Below are the code and all the weights of a small trained network. Each question names an input and a target symbol and asks about switching units off, where a switched-off unit gives its printed mean instead of its output.

import numpy as np


def w(rows, s, z=0):
    codes = np.array(rows[::2]) - 128.0
    scale = np.full(codes.shape[1], s)
    scale[-1] = z or s
    return codes * scale


def norm(h):
    return h / np.sqrt((h * h).mean(-1, keepdims=True) + 1e-5)


def f(y):
    return np.maximum(y, 0)


def softmax(a):
    e = np.exp(a - a.max(-1, keepdims=True))
    return e / e.sum(-1, keepdims=True)


def log_softmax(a):
    a = a - a.max(-1, keepdims=True)
    return a - np.log(np.exp(a).sum(-1, keepdims=True))


def net(x, mask):
    ids = ['ΓΠΦαβεζηθμξσψω'.index(c) for c in x.split()]
    T = len(ids)
    res = E[ids] + P[:T]
    u = 0
    for l in range(2):
        q, k, v = (norm(res) @ M[l].T for M in (Q, K, V))
        z = softmax(np.where(np.tri(T) > 0, q @ k.T / 4**0.5, -1e9)) @ v
        res = res + np.where(mask[u], z, O[l][:, -1]) @ O[l][:, :-1]
        u += 1
        y = f(norm(res) @ A[l][:, :-1].T + A[l][:, -1])
        res = res + np.where(mask[u : u + 8], y, B[l][:, -1]) @ B[l][:, :-1]
        u += 8
    return log_softmax(norm(res)[-1] @ U[:, :-1].T + U[:, -1])


Q, K, V, O, A, B = {}, {}, {}, {}, {}, {}
E = w([
[128,99,176,116,131,165,93],'Γ',
[215,124,117,120,125,95,58],'Π',
[125,80,160,139,131,126,144],'Φ',
[115,2,97,187,78,190,31],'α',
[122,81,174,135,131,113,140],'β',
[195,101,112,146,114,107,182],'ε',
[160,142,153,208,93,100,124],'ζ',
[121,110,144,116,118,81,161],'η',
[125,134,107,111,110,96,177],'θ',
[150,106,106,75,173,125,143],'μ',
[147,160,149,91,99,167,128],'ξ',
[120,149,94,137,120,154,176],'σ',
[84,155,154,121,139,146,137],'ψ',
[101,141,103,153,171,119,121],'ω',
],0.0057)
P = w([
[44,4,89,131,35,132,59],'0',
[74,64,114,123,89,129,109],'1',
[94,107,122,114,103,135,107],'2',
[109,119,127,127,120,127,130],'3',
[121,123,160,136,145,128,158],'4',
[128,143,163,133,159,129,165],'5',
[146,172,162,128,168,131,177],'6',
[156,179,173,130,183,125,181],'7',
[173,190,178,134,198,129,189],'8',
],0.0032)
Q[0] = w([
[85,137,167,196,207,66,228],'L0H0',
[143,93,84,75,74,100,37],'L0H0',
[149,137,121,109,255,36,220],'L0H0',
[13,116,137,63,49,142,149],'L0H0',
],0.0073)
K[0] = w([
[143,253,143,132,193,136,158],'L0H0',
[123,67,126,112,64,174,106],'L0H0',
[175,178,157,103,207,169,164],'L0H0',
[21,144,56,119,144,177,75],'L0H0',
],0.007)
V[0] = w([
[138,112,142,252,133,135,101],'L0H0',
[58,160,58,184,209,152,149],'L0H0',
[131,193,176,160,10,132,136],'L0H0',
[84,142,121,209,161,25,105],'L0H0',
],0.0037)
O[0] = w([
[158,191,114,211,150,115,117,193],'L0H0',
[27,98,28,158,148,94,114,156],'L0H0',
[132,155,209,183,4,112,184,2],'L0H0',
[81,206,94,162,142,64,55,230],'L0H0',
],0.0036,0.00086)
A[0] = w([
[151,158,103,127,148,90,120,98],'L0N0',
[135,193,173,239,113,130,109,30],'L0N1',
[98,140,71,155,171,96,95,35],'L0N2',
[158,156,120,49,149,142,112,91],'L0N3',
[141,130,115,167,200,88,148,94],'L0N4',
[146,93,104,30,179,126,117,24],'L0N5',
[254,147,115,100,150,33,11,2],'L0N6',
[101,84,124,123,86,82,119,66],'L0N7',
],0.0041,0.003)
B[0] = w([
[114,130,130,97,124,156,138,164],'L0N0',
[106,195,163,199,13,95,151,166],'L0N1',
[192,172,101,127,192,101,128,187],'L0N2',
[112,92,71,90,172,134,112,178],'L0N3',
[126,82,157,124,104,111,133,202],'L0N4',
[128,69,105,45,191,151,167,165],'L0N5',
[191,181,102,71,36,243,2,253],'L0N6',
[148,179,105,107,151,151,102,156],'L0N7',
],0.0044,0.0019)
Q[1] = w([
[193,159,138,194,254,100,202],'L1H0',
[135,143,58,135,130,175,42],'L1H0',
[24,118,156,88,184,87,225],'L1H0',
[30,117,97,132,108,111,191],'L1H0',
],0.0085)
K[1] = w([
[192,161,173,121,254,101,186],'L1H0',
[130,65,126,153,127,132,57],'L1H0',
[89,188,112,114,185,139,176],'L1H0',
[63,200,150,132,162,183,127],'L1H0',
],0.0096)
V[1] = w([
[48,214,123,74,117,177,151],'L1H0',
[156,136,75,200,155,255,163],'L1H0',
[57,84,187,175,147,190,97],'L1H0',
[94,125,211,119,149,109,27],'L1H0',
],0.0043)
O[1] = w([
[63,163,169,135,146,226,95,94],'L1H0',
[124,96,4,186,73,195,130,67],'L1H0',
[142,171,134,171,194,172,242,254],'L1H0',
[198,221,172,125,222,120,171,170],'L1H0',
],0.0045,0.00088)
A[1] = w([
[234,162,119,132,128,158,27,2],'L1N0',
[85,99,200,149,185,140,70,175],'L1N1',
[240,185,118,171,149,141,155,140],'L1N2',
[220,136,48,254,141,184,105,49],'L1N3',
[50,174,30,175,226,63,73,49],'L1N4',
[183,77,84,140,92,46,152,17],'L1N5',
[199,136,126,100,108,94,81,125],'L1N6',
[183,71,103,103,78,102,71,102],'L1N7',
],0.005,0.0044)
B[1] = w([
[166,184,108,100,97,232,57,207],'L1N0',
[121,182,62,109,102,133,131,251],'L1N1',
[98,87,89,178,122,140,72,245],'L1N2',
[50,105,254,63,169,82,66,189],'L1N3',
[99,158,19,166,157,50,75,252],'L1N4',
[148,207,60,92,80,125,202,161],'L1N5',
[138,168,97,139,158,130,148,221],'L1N6',
[136,193,117,132,168,146,162,224],'L1N7',
],0.0068,0.0027)
U = w([
[171,76,123,191,147,203,142,89],'Γ',
[224,166,129,114,95,181,2,156],'Π',
[175,52,115,213,163,143,152,173],'Φ',
[65,50,224,151,174,130,43,232],'α',
[218,131,195,182,230,87,170,162],'β',
[227,151,41,123,50,90,228,84],'ε',
[127,173,198,249,35,74,119,193],'ζ',
[148,191,223,66,159,23,135,90],'η',
[43,158,152,18,24,74,82,48],'θ',
[134,28,86,11,213,147,157,106],'μ',
[160,67,216,105,56,166,191,251],'ξ',
[53,38,60,170,28,199,126,132],'σ',
[26,206,163,153,176,201,219,96],'ψ',
[54,170,21,170,178,51,58,56],'ω',
],0.0083,0.0026)

Each question gives the input, a string of symbols that net reads in full, and the target symbol t.
The units are the heads (4 rows each of Q, K, V and O) and the neurons (one row each of A and B). Each row of codes is followed by its name. A weight is (code - 128) times the scale printed after its matrix; where a second scale follows, it is the last column's (O, A, B and U).
mask holds one flag per unit, layer by layer, with each layer's heads first. A switched-off unit (its flag False) gives its mean, the last column of its rows in O or B, instead of its output. The means were averaged over made-up inputs and are rounded, as every weight is.
A unit's drop is (log p(t) with every unit on - log p(t) with that unit switched off) / (log p(t) with every unit on - log p(t) with every unit switched off).
The circuit of an input: a set's keep is (log p(t) with only the set's units on - log p(t) with every unit switched off) / (log p(t) with every unit on - log p(t) with every unit switched off). Starting from the 12 units with the biggest drops (on a tie, the unit counted first), units are removed one at a time, each time the one whose removal leaves the highest keep (on an exact tie, the one counted first), for as long as the keep stays at least 0.8.
units of the circuit, in order: the units of the circuit, biggest drop first
top k neurons: the k neurons with the biggest drops, biggest first
top k neurons in layer l: the k neurons of layer l with the biggest drops, biggest first
input ξ α β, target ξ: units of the circuit, in order	[L0H0; L1N4]
input ξ η Π ξ, target ξ: units of the circuit, in order	[L0H0; L1N4; L1N1]
input θ ψ ω Γ ω ε ψ Φ Φ, target ψ: top 4 neurons	[L0N6; L0N2; L0N4; L1N4]
input ε Π β, target ε: units of the circuit, in order	[L1H0; L1N5]
input β Π Φ, target β: units of the circuit, in order	[L1H0]
input ω Γ η Π Φ Π Φ, target Φ: top 2 neurons	[L1N2; L1N3]
input σ α Π ζ ζ Γ β, target ζ: top 2 neurons	[L0N1; L1N2]
input ψ ψ σ η Φ, target σ: units of the circuit, in order	[L1H0; L0N6]
input Γ ε α ε ζ Φ, target ζ: units of the circuit, in order	[L0H0; L0N1]
input ψ β Γ, target ψ: units of the circuit, in order	[L1H0; L0N6]
input σ ω Π β β, target β: top 2 neurons in layer 1	[L1N4; L1N3]
input Φ ε β, target ε: top 2 neurons	[L0N6; L1N5]
input ω μ θ Γ, target ω: units of the circuit, in order	[L0H0; L0N6]
input Γ ζ Φ ξ Π ε ψ ω σ, target ω: units of the circuit, in order	[L0H0; L1N4]
input η ζ Π β, target ζ: units of the circuit, in order	[L0H0; L0N1]
input β θ Π Φ, target θ: top 2 neurons	[L0N6; L1N1]
input σ σ Φ σ σ, target σ: units of the circuit, in order	[L1H0]
input α η Γ Φ ψ Γ, target β: top 2 neurons	[L0N6; L1N0]
input μ ψ ω σ ω θ ξ β β, target ξ: top 3 neurons in layer 1	[L1N4; L1N7; L1N6]
input ψ Γ β ε ψ Π θ ε β, target θ: top 3 neurons	[L0N6; L1N1; L1N4]
input Π ξ α Π θ η, target θ: top neuron	[L1N1]
input σ μ η β, target μ: top 3 neurons	[L0N6; L1N4; L0N5]
